Each row has a class, written as a number after it.
[  9  26   2  17 -21  -4   0  16  -6  -9  12 -17 -38 -29  11 -12 -18 -33
  -4  -2  68  -1  15  10 -44 -25 -17   8  10 -12   2  19 -42 -42   0 -31] => 5
[ 42  -7 -23   1 -34  17 -34 -19 -60   2  35 -28 -38 -65   5 -11  -2 -25
 -27  24   3  13   5  59 -35  -5  11   2   0  14   1 -28 -16  19   1 -11] => 1
[ 17  16  -4  16 -22  -4 -11  17 -15   4   3  -4 -24 -23  21 -16 -20 -19
 -10 -13  99  -7   9  -4 -50 -31  -4   4  -2  -7 -12  23 -39 -32  -4 -19] => 8
[-15  22  -7  15 -20   3  -4  13 -17   3  13 -23 -40 -21  19 -19 -14 -32
  -8 -16  86  -5  15  15 -39 -29  -5   8   1   5 -11  16 -36 -37   2 -20] => 1
[ 21 -31  -9  16 -21   4 -21 -23 -19   3 -12 -30 -48 -14  19 -33 -12  -6
  -7 -25 114 -52  17 -27 -41  -7  10  12 -26  12 -12  61 -48  -6 -15 -15] => 2
[ 23  -9 -18   1 -17  -6 -18 -20 -28   5 -22 -17 -29 -26  22 -33 -11  -1
  -8 -30 106 -47  35 -17 -45 -22   6   8 -15   5  -9  62 -50 -13 -21 -23] => 7
[ 25  -8 -16  28 -17   4 -28  -3  -6   3  -2 -33 -52 -21  12 -36 -13  -9
   3 -40 112 -46  20 -23 -57 -23 -12  13 -14  10  -2  45 -51  -6 -20 -13] => 0
[ 18  21  -9  14 -21  -5 -11  29 -13   0   8 -10 -31 -29  20 -13 -19 -27
 -10  -5  89  -5  10  -1 -40 -27  -7  10   7  -7 -12  25 -43 -36   3 -29] => 8
[  8  21  -2  27 -12   5   8  17 -18  -2   4 -23 -43 -27  19 -16 -16 -26
 -12 -15  81  -8   8  15 -48 -28  -9  14   9  -4  -1  33 -56 -36  12 -37] => 6
[ 16   2   7  10  14  12   1   0 -56 -19   8 -49 -36 -67  13  11 -14 -38
 -16   6  17   9   6  86 -46 -45  15 -20   2   9   3 -13 -50   5  15  -3] => 6
[ 32  29 -26  14   0  -4  -3   3 -32   7   1  10 -64 -13  35 -28 -14 -10
   0  -3  56 -24  14  -7 -36 -14   8 -23  -8   4 -22  29 -54 -16   0 -50] => 4
[ 29   4   2 -15   2   7  -8   2 -57 -10  -1 -40 -24 -65   8   4  -7 -29
 -15   1  24  16  20  69 -54 -49  18 -23  -5   5  -1 -10 -28  10  -2   2] => 7
[ 24 -10 -18   4 -23  -6 -27 -21 -35   1 -20 -12 -38 -30  24 -31  -7   5
  -7 -28 102 -54  32 -20 -46 -25   1  16 -12   2  -9  58 -51 -11 -19 -24] => 7
[ 22 -12  -9  28 -14   3 -11 -16 -30  -7 -19 -23 -36 -23  30 -26 -19 -10
 -11 -29  98 -56  14 -14 -44 -26  -6  11  -9   8  -1  60 -64 -16  -8 -25] => 6
[ 65  -1 -31  13   7  15 -32 -11 -27 -12  23 -52 -12 -59   1 -12 -14 -42
 -42  10   6  10  10  65 -40 -22  11  -8   9  19   3  -5 -36  23  -7 -43] => 0
[ 58 -20 -16   2 -25   8 -14  -4 -45 -13  23 -28 -39 -77   5 -12 -10 -22
 -17   9   6  17  19  45 -36  -5   0  -1  -5  12   3 -24 -24  13  12  -2] => 9
[ 37  29 -37  21 -16  -5 -15  27 -28  17   8   4 -73 -22  21 -32 -20   5
   4  17  55 -18   9   5 -35 -20  -2  -4   6   2 -29  19 -50 -24   3 -47] => 0
[  4   9   3   2   7  13  -4   0 -56 -11  17 -40 -31 -65  10   6  -9 -43
 -20   0  27  14  14  71 -48 -47  10 -24  -6  14  -2 -22 -29   2   8  11] => 1
[ 53 -18 -16   2 -35   9 -22 -21 -39  -5  25 -33 -50 -52   0 -14 -12 -17
 -19  29   9  25   4  39 -37   0  -6   2  -4   7  -1 -17 -11  16   0 -22] => 2
[ 32  12 -34   6 -19 -16 -21  11 -41   9  -9   8 -46 -27  31 -26 -26   6
  -2  26  65 -29  17  -3 -35 -24  16 -13  -5   3 -31  23 -42 -22   0 -34] => 8
[ 12  10   9   4  30  10  -2   5 -35 -14  15 -26 -54 -54   9   5  -7 -41
 -14  -6  13  21  10  61 -54 -35  21 -27 -17  11   3 -23 -39  13   6  -2] => 4
[ 16  -4  -5   7  -4   3 -13  11 -51 -10   2 -46 -13 -57  16  10 -15 -37
 -21  18  15  11   2  59 -55 -48  16 -14  -7  15  -2 -20 -37  14   3   3] => 3
[ 61 -12 -28  10 -49   5 -30 -23 -53   2  26 -29 -14 -62  11  -9  -4 -16
 -22  32   5   9   4  49 -41  -7  -8   6   7  10   3 -20 -26  27  -6 -23] => 3
[ 21  20 -13  26 -42  -3  -2  12  -7   3   5 -23  -2 -16  27 -19 -15 -32
 -12  -9  84  -5   4  -4 -50 -28 -31  18   9  -1  -5  30 -41 -29  -7 -44] => 3
[ 65 -17 -26  -2 -30   3 -32 -10 -51  -1  29 -21 -27 -77   1  -8 -13 -17
 -22  23  18  11  16  54 -41 -12   3  -2  -1   4  -1 -21 -17  22   5 -11] => 8
[ 25 -10 -17   1 -15  -6 -23 -19 -35   2 -19 -20 -34 -32  24 -37 -11   0
 -11 -32 102 -56  36 -14 -46 -30   7   8 -13   3  -8  62 -47 -11 -16 -25] => 7
[ 53 -11 -11   8 -29   9 -27 -28 -51 -10  34 -16 -39 -72   0  -1 -10 -19
 -19  29   0   7   8  59 -43  -4   3  -4   0  -1  10 -25 -28  20  -5  -8] => 5
[ 67  -8 -27 -19  -4  10 -33 -16 -49 -15  -3 -52  17 -58  10  -9  -8 -39
 -46  11  -5   4  23  59 -36 -29  29  -8  14  13   1  12 -20  27 -11 -48] => 7
[ 11  15  -1  16  -9  -7  13  30  -3  -9   0 -14 -46 -28  20 -22 -19 -24
   2 -13  76   2  26   2 -38 -26 -18   8   1   0 -12  21 -43 -46  11 -24] => 9
[ 63 -21 -13  -3 -28   7 -16  -9 -47  -6  16 -31 -36 -74   6 -20  -2 -15
  -9   9  11  11  25  47 -39  -2   4  -6  -3  14  -2 -21 -16  19   8  -1] => 9
[  2  32  -5  19 -16 -10   6  17  -4  -9   6  -6 -37 -24  14  -4 -25 -29
  -3  -2  67  -1  18  -2 -47 -28 -18   1   4 -11  -4  23 -46 -40  -1 -29] => 5
[ 34  10 -37  16 -27 -12  -6  20 -43  13 -18  -3 -30 -17  33 -16 -17   2
  -3  37  52 -28   1   2 -33 -24   3  -3   1  12 -30  24 -51 -20   0 -48] => 3
[ 70 -13 -29  -5   2   6 -39  -6 -40 -14  14 -39   4 -66   8  -1 -17 -42
 -42  28   0   9  15  57 -34 -23  24  -8   9  12   0   2 -28  22  -3 -37] => 8
[ 56 -27 -14  -2 -27  13 -24 -18 -39  -4  26 -47 -43 -58  -6  -8  -6 -21
 -29  21   7  20   6  45 -29   7  13   3  -1  14   0 -14 -15  24   4 -19] => 2
[ 56   2 -26  -1   5   5 -24  -8 -40 -25  17 -38  -1 -60  -2   4 -17 -50
 -41  36 -20   8  15  65 -34 -22  16 -12  16   8   9  -1 -31  16  -4 -46] => 5
[ -2  25  -9  19 -22   4  -1  12 -11   1  20 -25 -34 -25  19 -19 -15 -36
 -16 -16  80  -6  12  11 -36 -29 -15  12   6   3  -6  19 -35 -42   5 -35] => 1
[ 19 -11 -11  22  -4   3  -9 -19 -20   0  -8  -6 -55 -16  26 -36  -5 -10
   3 -45 111 -55  26 -23 -52 -14   1  -1 -25  11  -5  52 -59  -2 -16 -22] => 4
[ 67 -18 -14   4 -28  14 -16   0 -52 -11  19 -24 -47 -74   6 -10  -2 -19
 -12  19   3  16  15  50 -41   0   5   2   0  12   0 -24 -23  22   3  -4] => 9
[ 19  -5 -20  30 -12   3 -29  -8 -16   7   1 -17 -56 -21  13 -36 -13  -3
  -7 -35 109 -51  15 -18 -51 -16   2  11 -17  13  -7  43 -58  -2 -20 -12] => 0
[ 10  -3  -8  19  -4   2 -18 -23 -21  -2 -12  -5 -59 -13  29 -38  -2 -10
   2 -42 104 -56  23 -34 -50 -11   8   1 -23  12  -4  54 -62  -2 -22 -19] => 4
[ 68  -8 -40   7  -7   5 -24   2 -39 -14  10 -53  15 -54  10  -1 -16 -53
 -42  33  -2  12  11  59 -41 -30  -1   0  10  16   5   7 -35  20  -1 -52] => 3
[ 63   4 -38 -19   2   7 -24 -10 -44 -19  -2 -55  16 -55  -1  -7  -8 -44
 -51  19  -6   7  24  64 -31 -24  25 -11  14  17   2  12 -22  22  -7 -62] => 7
[ 63 -19 -10  14 -36  21 -20 -22 -59  -6  26 -44 -32 -69   8  -8  -3 -23
 -18   4  21  12   7  73 -45 -10   0   3  12   5  11 -17 -30  23   8 -13] => 6
[ 25  21 -35  12   1  -1  -9  14 -44   6  -6  14 -68  -3  36 -35 -18  -7
  -4   8  55 -28   9  -4 -30 -13  27 -21 -10  10 -27  24 -53 -16  -1 -48] => 4
[ 53 -18  -6  10 -32  11 -18 -30 -49  -8  18 -42 -33 -75  12  -8  -7 -16
 -18  14   7  14   9  63 -37  -7  -2   5  12  10   7 -18 -32  14   8 -18] => 6
[ 16  -5 -22  -1 -17  -7 -19  -5 -30   3 -19 -17 -42 -24  15 -32  -9  -1
  -1 -27 103 -53  34 -22 -45 -26   1  12 -16   1  -7  63 -50 -16 -15 -21] => 7
[ 62  -6 -20   6   0  20 -29 -16 -56 -17   8 -59  -3 -58  14  -5 -12 -47
 -40   5   8   4  10  73 -39 -22  23 -13  15  14   8   8 -38  25   7 -34] => 6
[ 17  23 -11  29 -19   9  -8  20   2   5  12 -28 -36 -19  15 -27 -17 -26
  -9 -30  96  -8   7   7 -48 -25  -9  10   3   4  -9  23 -46 -25  -5 -32] => 0
[ 12   3  10   5  15  11  -6  -4 -53 -14   2 -52 -33 -70  10  12 -11 -37
 -22  -2  17   7   8  72 -47 -37  26 -22  -1  13   4 -11 -49  10  17   5] => 6
[ 65 -22 -22  13 -48  10 -35 -27 -48  -1  19 -37  -5 -60  16  -5  -7 -22
 -28  23   7  15  -1  46 -46  -5   0   7   4  15   5 -21 -23  33 -14 -16] => 3
[ 24  20 -28   9 -12 -18  -5  13 -38   3  -7  19 -56 -23  28 -15 -28   4
  10  34  39 -29  21   9 -32 -27   3 -16   3  -8 -29  25 -48 -27   0 -40] => 5
[ 36   3 -24   6 -22  -2  -3  13 -39   8  -9 -14 -58 -12  26 -26 -20  -6
  -4  21  59 -20   6 -11 -26 -13  12 -10  -2   7 -30  37 -43 -24   2 -43] => 2
[ 12  -6 -12  17 -27  -7 -25 -29 -31  -2  -4   4 -50 -28  20 -22 -10   3
   7 -11  90 -65  22 -18 -47 -13   1   4 -14  -2  -6  46 -55  -5 -22  -8] => 5
[ 59 -15 -28   9 -44   5 -27  -6 -52  -2  18 -35  -8 -60  13  -2 -11 -24
 -25  30  -1  21   3  44 -44 -15  -3   5  10  13   1 -23 -25  25  -4 -19] => 3
[ 29  16 -17  19 -20  -4  -7   2 -42   4 -17  -8 -54 -27  39 -19 -23   3
  -2   9  56 -29   7  11 -32 -17   8  -7   7   4 -25  31 -55 -23   8 -42] => 6
[ 33  -4 -25   5 -25  -1  -4   4 -38  11  -1 -16 -56 -12  20 -31 -15  -3
   1  14  73 -31  10   5 -24 -13   9  -8  -7   5 -28  36 -40 -19   6 -38] => 2
[  2   3   2   0   4  11  -5   3 -54  -5  18 -33 -28 -60  10   5 -10 -38
 -22  10  12  14   8  62 -48 -47  20 -18  -8  16  -4 -26 -29   3   7   9] => 1
[ 41  12 -37  16 -37 -11  -7   8 -48  15  -4 -12 -37 -26  34 -29 -16  -5
   6  22  64 -33  14  -2 -40 -27  -9 -10   0   6 -22  32 -54 -19   0 -40] => 3
[ 17   2   6   6  11  13   1   7 -63 -15   2 -50 -34 -61  10   6 -13 -34
 -20   5  22  10   4  82 -48 -43  23 -23   0  13   1 -18 -43   6  18   2] => 6
[ 28 -13 -27  26 -35  -9 -16 -10 -27   7 -12 -15 -25 -25  29 -25 -16  -6
   1 -17 105 -51  21 -25 -53 -26 -22  14 -15   7 -10  55 -58  -7 -15 -21] => 3
[ 60  -4 -24   7  10  16 -16  -9 -45 -20   6 -59  -1 -60   6   0 -15 -50
 -51  18  -6   9   8  74 -33 -18  24  -8  16  19   8   8 -40  21   8 -51] => 6
[ 25  -3 -16  31 -14   3 -33 -17 -14   3  -4 -19 -52 -23  23 -34 -16  -2
  -3 -36 100 -48  15 -26 -49 -18  -6   8 -14  10  -7  43 -57  -5 -21 -12] => 0
[ 34  20 -39  19  -5  -4 -14  26 -32  13   1   0 -57 -18  18 -30 -18   3
  -3  15  58 -26  11  16 -35 -26   8  -5   4   8 -31  20 -50 -17   3 -49] => 0
[ 35  10 -34  19 -35 -12 -10  21 -39   9 -15  -8 -29 -17  38 -24 -25  -6
  -2  24  60 -21   8  -5 -43 -31  -7  -1   2   6 -25  26 -45 -23  -2 -44] => 3
[ 32 -16 -19  14 -19 -10 -27 -15 -30   5  -8  -2 -34 -32  22 -29 -17   3
  -4 -19 111 -58  26 -24 -45 -24  -4   4 -16   3 -10  51 -49  -9 -15 -12] => 8
[ 28  -6   5   9   5   0  -5  10 -42  -7   1 -41 -17 -72  17  23 -15 -36
 -18  20   0  20   6  55 -60 -50   7 -13  -6  12  -1 -15 -44  15   2   5] => 3
[ 61 -14 -30  13 -26  10 -41  -6 -49   8  36 -14 -57 -63  -1 -16  -9   1
 -18  26  -2  17   4  57 -39  -5   9   8   6  10  -6 -35 -25  29  -1 -15] => 0
[ 17  -2  -3   8  -5   2 -10  12 -51  -8   4 -45 -15 -61  14  13 -13 -36
 -20  14  14  11   3  52 -57 -49  14 -15  -7  14  -2 -22 -39  13   7   5] => 3
[ 64 -31 -13   2 -39  16 -20 -25 -45  -3  23 -43 -41 -61   4  -8  -5 -20
 -17  18  15  14   7  41 -37   0   0   0  -3  10  -2  -8 -20  26  -2 -13] => 2
